arr =
[[139 118 126 129 124 106]
 [138 114 132 146 129 106]
 [133 115 133 128 126 112]
 [129 121 129 121 124 120]]
arr[0,0] => 139
arr[3,2] => 129
arr[3] => [129, 121, 129, 121, 124, 120]
arr[3,1] => 121
arr[1,1] => 114
arr[:, 3] => [129, 146, 128, 121]
arr[1,0] => 138
arr[2] => [133, 115, 133, 128, 126, 112]
arr[3,0] => 129
arr[:, 2] => [126, 132, 133, 129]

B =
[[112 132 114 124 118 136 138 126 140 126 115 128 154]
 [140 147 117 137 131 136 144 138 132 117 120 109 128]
 [150 129 119 120 130 136 109 140 120 121 144 114 126]
 [138 124 144 114 130 127 142 141 141 111 140 119 114]]
Indices start at 0.
(0, 0) => 112
(3, 12) => 114
(0, 7) => 126
(0, 6) => 138
(2, 7) => 140
(2, 8) => 120
(3, 7) => 141
(1, 8) => 132
(3, 0) => 138
(2, 9) => 121
(0, 4) => 118
(1, 7) => 138
(2, 6) => 109
(2, 2) => 119

m =
[[127 129 128 128 128 128 128]
 [129 130 128 127 128 127 127]
 [137 125 135 135 126 133 124]
 [126 123 126 131 133 124 131]
 [130 129 110 142 105 121 147]
 [129 130 127 130 128 128 127]]
m[-6,-7] => 127
m[0,2] => 128
m[-4,-1] => 124
m[5,-6] => 130
m[5] => [129, 130, 127, 130, 128, 128, 127]
m[:, -4] => [128, 127, 135, 131, 142, 130]
m[-4,-2] => 133
m[3,-5] => 126
m[:, -7] => [127, 129, 137, 126, 130, 129]
m[1,5] => 127
m[3,1] => 123
m[-3,5] => 124
m[-5,2] => 128
m[5,-3] => 128
m[-2] => [130, 129, 110, 142, 105, 121, 147]

A = array([102, 108, 157, 153, 128, 109, 140])
A[0] => 102
A[6] => 140
A[-4] => 153
A[4] => 128

X =
[[119 147 130 122 141 130 146]
 [133 122 135 144 131 127 121]
 [144 135 112 135 140 145 107]
 [135 126 127 138 131 134 118]
 [134 137 118 135 144 133 118]
 [142 138 111 134 143 139 112]]
X[0, -7]	119
X[-4, 4]	140
X[2, -6]	135
X[-2, 1]	137
X[-2]	[134, 137, 118, 135, 144, 133, 118]
X[2, -7]	144
X[4, -2]	133
X[2]	[144, 135, 112, 135, 140, 145, 107]
X[3, -2]	134
X[1]	[133, 122, 135, 144, 131, 127, 121]
X[:, -3]	[141, 131, 140, 131, 144, 143]
X[3, -1]	118
X[-3, 2]	127
X[1, 6]	121
X[:, 6]	[146, 121, 107, 118, 118, 112]
X[-1]	[142, 138, 111, 134, 143, 139, 112]

data =
[[129 145 134 124 129 125 111 124 121 130 123 131 130 131 130]
 [127 129 129 132 124 131 121 127 125 132 128 103 131 129 132]
 [135 153 128 122 120 125 134 101 129 119 124 130 126 129 125]
 [140 111 108 135 134 137 140 137 120 124 124 107 123 127 136]
 [140 148 130 122 130 125 114 123 129 118 125 128 135 125 140]
 [129 140 129 127 116 134 123 132 134 133 135 107 127 129 125]
 [132 138 127 124 134 120 132 125 135 124 126 132 126 125 128]
 [118 108 131 129 125 121 116 141 114 136 135 123 126 126 131]
 [128 131 124 128 131 135 126 123 125 124 128 138 123 124 126]
 [129 137 123 129 142 130 136 134 118 126 136 133 121 120 129]
 [130 123 130 136 132 135 133 125 123 126 122 123 133 137 132]
 [138 133 141 131 119 129 135 120 126 138 128 115 129 118 127]
 [129 130 126 128 127 128 136 131 132 140 124 131 124 128 125]
 [149 119 119 132 137 133 131 131 114 125 133 130 131 130 129]
 [143 146 128 119 133 124 131 126 141 122 114 142 126 129 133]
 [138 142 132 130 130 125 127 148 131 113 134 124 130 124 129]]
data[0, 0] = 129
data[13, 10] = 133
data[0, 3] = 124
data[13, 11] = 130
data[9, 11] = 133
data[11, 14] = 127
data[:, 4] = [129, 124, 120, 134, 130, 116, 134, 125, 131, 142, 132, 119, 127, 137, 133, 130]
data[:, 5] = [125, 131, 125, 137, 125, 134, 120, 121, 135, 130, 135, 129, 128, 133, 124, 125]
data[12] = [129, 130, 126, 128, 127, 128, 136, 131, 132, 140, 124, 131, 124, 128, 125]
data[7, 13] = 126
data[9, 4] = 142
data[10, 6] = 133
data[7, 10] = 135
data[5, 11] = 107
data[4, 7] = 123
data[1, 9] = 132
data[13] = [149, 119, 119, 132, 137, 133, 131, 131, 114, 125, 133, 130, 131, 130, 129]
data[8, 5] = 135
data[:, 9] = [130, 132, 119, 124, 118, 133, 124, 136, 124, 126, 126, 138, 140, 125, 122, 113]
data[5, 6] = 123
data[13, 14] = 129
data[4, 8] = 129
data[4, 9] = 118
data[1, 2] = 129
data[2, 9] = 119
data[6] = [132, 138, 127, 124, 134, 120, 132, 125, 135, 124, 126, 132, 126, 125, 128]
data[12, 3] = 128
data[11, 0] = 138
data[:, 12] = [130, 131, 126, 123, 135, 127, 126, 126, 123, 121, 133, 129, 124, 131, 126, 130]
data[6, 7] = 125
data[11] = [138, 133, 141, 131, 119, 129, 135, 120, 126, 138, 128, 115, 129, 118, 127]
data[15] = [138, 142, 132, 130, 130, 125, 127, 148, 131, 113, 134, 124, 130, 124, 129]
data[:, 3] = [124, 132, 122, 135, 122, 127, 124, 129, 128, 129, 136, 131, 128, 132, 119, 130]
data[14, 11] = 142
data[15, 13] = 124
data[8, 0] = 128
data[15, 4] = 130

a =
[[120 109 121 114]
 [116 150 129 115]
 [106 133 143 140]]
a[0,0]: 120
a[1,3]: 115
a[0,2]: 121
a[1,2]: 129

x =
[[136 125 129 122 137 142 122 114]
 [134 111 134 140 133 137 120 143]
 [125 148 120 133 112 129 134 129]
 [133 148 110 109 121 137 127 117]
 [135 120 139 121 146 147 117 122]
 [142 130 121 127 137 139 108 108]
 [139 149 118 122 132 129 113 114]
 [135 123 151 117 145 139 131 125]
 [128 145 117 128 115 135 113 129]
 [142 119 142 119 145 136 140 117]
 [148 110 139 117 141 129 117 101]
 [113 108 143 147 134 133 135 140]
 [106 112 152 116 137 135 143 141]
 [112 135 115 143 123 121 134 129]
 [151 142 116 145 131 143 107 116]]
x[0,0] => 136
x[8,4] => 115
x[13,6] => 134
x[8,3] => 128
x[:, 5] => [142, 137, 129, 137, 147, 139, 129, 139, 135, 136, 129, 133, 135, 121, 143]
x[0,6] => 122
x[6,2] => 118
x[:, 3] => [122, 140, 133, 109, 121, 127, 122, 117, 128, 119, 117, 147, 116, 143, 145]
x[4,5] => 147
x[10,0] => 148
x[4,7] => 122
x[13,5] => 121
x[8] => [128, 145, 117, 128, 115, 135, 113, 129]
x[6,7] => 114
x[:, 2] => [129, 134, 120, 110, 139, 121, 118, 151, 117, 142, 139, 143, 152, 115, 116]
x[8,7] => 129
x[0,3] => 122
x[7,2] => 151
x[11] => [113, 108, 143, 147, 134, 133, 135, 140]
x[2,3] => 133
x[14,6] => 107
x[8,1] => 145
x[:, 4] => [137, 133, 112, 121, 146, 137, 132, 145, 115, 145, 141, 134, 137, 123, 131]
x[:, 0] => [136, 134, 125, 133, 135, 142, 139, 135, 128, 142, 148, 113, 106, 112, 151]
x[14] => [151, 142, 116, 145, 131, 143, 107, 116]
x[6,6] => 113
x[6,5] => 129
x[5,6] => 108
x[2,2] => 120
x[1,2] => 134
x[8,2] => 117
x[5,4] => 137
x[5] => [142, 130, 121, 127, 137, 139, 108, 108]
x[10,4] => 141
x[9,6] => 140

W =
[[137 151 151 116 143 136 132 141 154 130]
 [127 118 123 118 125 116 133 127 123 138]
 [131 116 113 139 118 135 127 127 116 133]
 [132 127 131 118 131 116 132 130 131 136]]
Rows and columns are counted from 0.
(0, 0): 137
(3, 1): 127
(1, 6): 133
(3, 3): 118
(3, 0): 132
(3, 2): 131
(0, 1): 151
(0, 2): 151
(1, 5): 116
(2, 3): 139
(2, 7): 127
(1, 1): 118
(3, 8): 131
(0, 8): 154
